After every row comes roughly how far along a hidden order it lies, from 0 to 10.
[ 5.15  0.16  1.34 -0.66 -2.41  1.97  7.09  2.02  1.89 -1.50 -7.43 -3.52
  2.17  0.46 -0.77  3.49 -0.06  2.55 -2.45 -2.07] : 1
[ 1.48 -1.63  0.91  1.74  0.00  1.19  3.28 -1.61  0.31 -2.74  5.68 -3.22
  1.12  3.08 -1.78  1.98  1.36  1.87  0.96 -1.76] : 3
[ 3.73  4.61  1.10 -7.21 -0.93  1.85  0.99  2.24  1.21  2.37 -0.59  1.28
 -3.87 -2.19  0.74  2.06 -2.48  1.31 -2.33  0.01] : 5
[-0.71  5.09  5.68  0.53  0.35  3.41 -3.44  2.35 -0.17 -0.35 -2.39  3.17
 -9.13 -1.56 -0.96  1.30 -1.12  0.39 -0.20  0.97] : 4
[ 0.21  2.93 -0.07  1.43  2.77  3.25 -2.17 -1.46  0.48 -1.96  5.97  0.95
 -6.03  0.62 -1.96  2.81 -3.05  2.35  3.34  0.45] : 4
[ 1.09 -0.32  2.14  1.32 -0.76  2.27  3.52 -0.12  2.02  0.08 -7.47 -4.48
  1.06  1.51 -0.46  2.25  1.42  1.40 -1.43 -1.50] : 3
[ 1.25 -2.33  3.69  2.78  1.97  3.24 -0.08 -2.90  0.28 -2.89  4.68 -3.77
 -0.53  2.42 -2.30  1.47  0.54  4.44  4.13 -1.32] : 0
[ 1.17  5.57  2.67 -3.02  0.44  4.87  0.78  1.34 -0.55 -1.17  7.13  2.23
 -7.71 -0.10 -1.64  2.61 -0.02  2.84 -0.16 -0.18] : 1
[ 3.07 -0.99 -3.29 -0.01 -0.08 -1.67  4.76 -0.32  2.60 -1.55 -5.14 -3.37
  2.28  1.16  0.17  3.73 -1.95 -0.57 -0.19 -1.13] : 8
[ 2.27 -5.72 -2.17  0.53  0.90 -1.59  3.95 -2.62  1.69 -3.31 -1.16 -3.81
  3.86  0.89 -1.76  0.86 -1.60  0.99  3.25 -1.29] : 7
[-0.61  6.42 -4.03 -1.07  1.12  3.43  0.77  1.05 -0.40  0.88  3.33  2.99
 -5.09 -0.61 -0.04  1.85 -0.66  1.31 -0.79  0.99] : 2
[ 1.08 -3.80 -1.64  5.66 -1.37 -1.89  2.48  0.05  0.67 -1.45 -8.79 -1.95
  7.89  0.80 -0.23  0.59 -0.43 -1.12 -0.34 -0.60] : 5
[ 4.60 -0.58  3.25 -6.13 -1.36  3.44  3.33  0.67  3.03  1.65 -6.59 -1.37
 -2.43 -3.01 -2.27  2.16 -3.51  1.75 -0.19 -0.76] : 8
[ 0.21  2.46  1.73 -4.00 -0.22  1.87 -0.40  1.10  0.24 -0.34  4.72  4.28
 -7.70 -2.49 -2.69  1.17 -2.80 -0.89  1.13  0.74] : 10
